Here is a tiny trained network, its code and every weight. The questions are about switching its units off for an input and a class, where a switched-off unit gives its printed mean instead of its output.

import numpy as np


def w(rows, s, z=0):
    codes = np.array(rows[::2]) - 128.0
    scale = np.full(codes.shape[1], s)
    scale[-1] = z or s
    return codes * scale


def norm(h):
    return h / np.sqrt((h * h).mean(-1, keepdims=True) + 1e-5)


def f(y):
    return y / 2 * (1 + np.tanh(0.7978845608 * (y + 0.044715 * y**3)))


def log_softmax(a):
    a = a - a.max(-1, keepdims=True)
    return a - np.log(np.exp(a).sum(-1, keepdims=True))


def net(x, mask):
    res = np.array(x, float).reshape(1, 6) / 4 @ E
    u = 0
    for l in range(3):
        y = f(norm(res) @ A[l][:, :-1].T + A[l][:, -1])
        res = res + np.where(mask[u : u + 10], y, B[l][:, -1]) @ B[l][:, :-1]
        u += 10
    return log_softmax(norm(res)[-1] @ U[:, :-1].T + U[:, -1])


A, B = {}, {}
E = w([
[207,200,186,52,116,154,110,150,107,149,157,104],'x0',
[123,98,170,133,119,108,164,84,210,116,138,120],'x1',
[102,121,105,35,167,186,236,155,146,139,66,155],'x2',
[117,144,76,93,97,112,129,129,137,109,174,157],'x3',
[130,76,87,35,168,85,64,58,109,171,147,89],'x4',
[116,114,107,117,121,255,89,35,142,103,148,179],'x5',
],0.0071)
A[0] = w([
[104,119,72,87,125,165,76,127,159,146,130,92,200],'L0N0',
[174,187,72,99,174,120,130,138,122,66,94,129,157],'L0N1',
[81,162,66,72,82,113,117,189,200,110,246,173,100],'L0N2',
[107,175,97,141,111,102,124,84,26,129,125,131,155],'L0N3',
[102,140,180,140,148,239,63,57,105,106,171,185,129],'L0N4',
[225,192,206,77,140,140,176,89,71,146,192,130,5],'L0N5',
[114,119,246,169,228,190,77,121,137,179,37,92,104],'L0N6',
[122,136,185,184,67,81,65,85,86,137,152,157,84],'L0N7',
[253,164,136,75,79,161,147,108,122,139,147,91,36],'L0N8',
[169,169,93,143,127,45,143,180,158,201,112,110,111],'L0N9',
],0.0061,0.0015)
B[0] = w([
[175,92,156,118,171,148,169,152,133,132,92,163,177],'L0N0',
[138,160,141,85,135,116,119,111,161,106,94,145,152],'L0N1',
[96,151,88,163,254,159,72,73,193,113,52,54,187],'L0N2',
[115,115,133,160,131,115,145,91,182,118,113,120,165],'L0N3',
[157,88,66,120,88,77,152,223,167,74,149,129,255],'L0N4',
[73,158,119,142,178,52,132,131,133,139,220,180,209],'L0N5',
[87,174,41,129,183,83,76,153,196,128,78,124,199],'L0N6',
[102,219,159,91,69,116,127,78,101,133,71,162,203],'L0N7',
[61,64,75,172,177,116,133,151,124,139,168,181,196],'L0N8',
[156,44,100,122,121,156,113,197,201,59,121,190,187],'L0N9',
],0.0081,0.0049)
A[1] = w([
[171,62,120,61,123,38,128,96,100,180,124,149,101],'L1N0',
[155,150,123,134,73,71,135,68,76,143,128,159,88],'L1N1',
[237,161,117,214,116,88,108,85,130,145,178,114,91],'L1N2',
[2,122,59,159,131,105,241,88,106,112,99,179,166],'L1N3',
[115,67,89,101,207,109,200,192,93,155,133,129,139],'L1N4',
[89,162,151,197,75,89,200,175,101,108,167,218,204],'L1N5',
[72,133,189,56,127,144,171,173,186,180,77,150,121],'L1N6',
[108,225,91,177,83,151,207,176,153,136,148,73,74],'L1N7',
[186,157,132,121,80,27,121,106,96,56,119,78,253],'L1N8',
[119,105,131,89,77,144,129,122,225,119,125,151,206],'L1N9',
],0.0066,0.0017)
B[1] = w([
[182,63,223,160,121,254,96,82,161,54,106,82,183],'L1N0',
[78,96,160,91,57,140,143,2,109,127,190,63,138],'L1N1',
[104,187,108,31,101,96,165,168,111,90,141,107,162],'L1N2',
[176,103,182,96,98,44,63,58,114,193,165,180,254],'L1N3',
[70,167,144,162,75,158,129,92,102,127,179,99,240],'L1N4',
[170,97,115,90,138,172,73,83,129,145,219,59,236],'L1N5',
[103,169,122,93,105,173,133,145,136,87,131,175,185],'L1N6',
[171,116,177,117,223,236,110,96,179,158,44,66,178],'L1N7',
[57,110,94,140,142,175,188,156,101,135,96,139,189],'L1N8',
[116,164,33,140,121,138,153,194,79,96,120,116,204],'L1N9',
],0.0071,0.0059)
A[2] = w([
[102,121,193,136,130,80,126,153,127,107,97,85,118],'L2N0',
[138,101,140,74,118,186,148,143,139,129,85,177,103],'L2N1',
[179,27,138,205,74,90,128,62,80,176,117,187,79],'L2N2',
[224,109,178,143,133,187,155,89,140,82,118,69,114],'L2N3',
[132,121,138,122,200,182,71,67,169,90,116,129,94],'L2N4',
[106,197,169,19,44,138,161,99,120,129,111,162,79],'L2N5',
[134,112,91,159,16,124,74,201,110,49,171,65,171],'L2N6',
[160,147,175,119,130,200,114,146,151,142,197,137,248],'L2N7',
[66,158,68,121,176,98,125,98,145,68,104,99,184],'L2N8',
[154,48,103,116,90,124,173,254,116,75,162,140,233],'L2N9',
],0.0072,0.0019)
B[2] = w([
[173,153,31,84,94,178,206,136,137,151,101,182,138],'L2N0',
[68,119,147,178,36,87,125,70,75,129,99,87,171],'L2N1',
[156,163,174,74,157,49,114,215,96,110,254,136,186],'L2N2',
[235,95,184,121,139,173,40,75,44,185,106,63,170],'L2N3',
[167,147,180,189,176,169,170,193,109,90,124,95,229],'L2N4',
[90,248,130,97,22,106,158,114,139,192,134,71,178],'L2N5',
[88,113,139,82,100,172,203,84,114,139,76,162,253],'L2N6',
[117,38,145,148,126,41,141,105,83,173,138,68,214],'L2N7',
[146,209,184,202,122,121,109,193,150,248,32,131,233],'L2N8',
[203,74,77,114,109,146,160,114,94,20,106,204,225],'L2N9',
],0.0071,0.0058)
U = w([
[156,55,51,114,77,161,185,170,121,34,93,219,211],'0',
[26,210,151,108,18,130,163,75,93,179,101,102,88],'1',
[116,114,148,128,173,49,97,163,108,148,248,188,247],'2',
[189,74,193,172,156,202,100,110,97,129,98,36,7],'3',
[98,207,71,191,205,133,80,184,222,149,26,155,67],'4',
],0.011,0.0012)

Each question gives the input, the list of numbers given to net, and the class t.
The units are the neurons (one row each of A and B). Each row of codes is followed by its name. A weight is (code - 128) times the scale printed after its matrix; where a second scale follows, it is the last column's (A, B and U).
mask holds one flag per neuron, layer by layer. A switched-off neuron (its flag False) gives its mean, the last column of its row in B, instead of its output. The means were averaged over made-up inputs and are rounded, as every weight is.
A unit's drop is (log p(t) with every unit on - log p(t) with that unit switched off) / (log p(t) with every unit on - log p(t) with every unit switched off).
The circuit of an input: a set's keep is (log p(t) with only the set's units on - log p(t) with every unit switched off) / (log p(t) with every unit on - log p(t) with every unit switched off). Starting from the 12 units with the biggest drops (on a tie, the unit counted first), units are removed one at a time, each time the one whose removal leaves the highest keep (on an exact tie, the one counted first), for as long as the keep stays at least 0.8.
units of the circuit, in order: the units of the circuit, biggest drop first
most important unit: the unit with the biggest drop
k most important neurons: the k neurons with the biggest drops, biggest first
top k neurons in layer l: the k neurons of layer l with the biggest drops, biggest first
input [2,1,4,1,5,3], class 3: 2 most important neurons : L1N0, L0N7
input [-8,7,7,-1,2,-3], class 2: top 3 neurons in layer 2 : L2N2, L2N6, L2N8
input [7,-7,4,-3,6,-1], class 2: units of the circuit, in order : L0N5
input [-7,-6,-7,5,2,3], class 1: 3 most important neurons : L0N8, L0N7, L1N2
input [-7,1,8,0,3,1], class 1: 2 most important neurons : L2N5, L1N6
input [-7,-7,8,-6,-3,-5], class 1: 2 most important neurons : L0N4, L1N6
input [-2,7,6,6,-7,-6], class 3: 2 most important neurons : L1N7, L0N4
input [-8,-3,-3,7,-8,2], class 2: 2 most important neurons : L1N3, L2N2
input [6,-2,-8,6,-6,7], class 1: 4 most important neurons : L0N7, L0N9, L2N6, L1N2
input [4,-4,3,2,-7,5], class 3: 2 most important neurons : L1N7, L0N9
input [-5,6,6,8,1,1], class 4: 2 most important neurons : L0N2, L0N7
input [5,0,-4,-8,7,4], class 4: 2 most important neurons : L0N6, L1N3
input [2,1,-3,5,-5,-2], class 3: top 2 neurons in layer 0 : L0N6, L0N4
input [-1,8,-2,6,2,-5], class 4: 3 most important neurons : L0N2, L2N8, L0N4
input [4,1,2,3,6,-2], class 3: top neuron in layer 0 : L0N6
input [-2,5,-2,-2,1,-2], class 0: top 3 neurons in layer 0 : L0N5, L0N2, L0N9
input [-8,5,-1,4,-3,6], class 2: 3 most important neurons : L1N3, L2N2, L0N9
input [-5,0,-1,0,6,-4], class 3: top 3 neurons in layer 0 : L0N4, L0N8, L0N5
input [6,-7,4,2,3,-2], class 2: top 2 neurons in layer 0 : L0N5, L0N8
input [4,3,3,-7,0,-2], class 4: most important unit : L0N6
input [-1,7,-1,2,5,6], class 0: 3 most important neurons : L0N4, L1N9, L1N7
input [-8,5,5,-7,2,1], class 2: units of the circuit, in order : L1N3, L2N2
input [6,-2,8,8,-8,-4], class 1: 3 most important neurons : L1N6, L1N0, L2N5
input [2,-4,-5,-8,-2,7], class 4: top 3 neurons in layer 0 : L0N6, L0N7, L0N9
input [6,4,2,-1,6,6], class 0: top 2 neurons in layer 2 : L2N9, L2N2
input [4,-7,-2,-4,-1,4], class 0: top 2 neurons in layer 0 : L0N4, L0N2
input [3,2,-4,5,3,6], class 0: units of the circuit, in order : L0N4
input [5,-8,-5,4,2,5], class 0: top 4 neurons in layer 0 : L0N4, L0N8, L0N6, L0N0
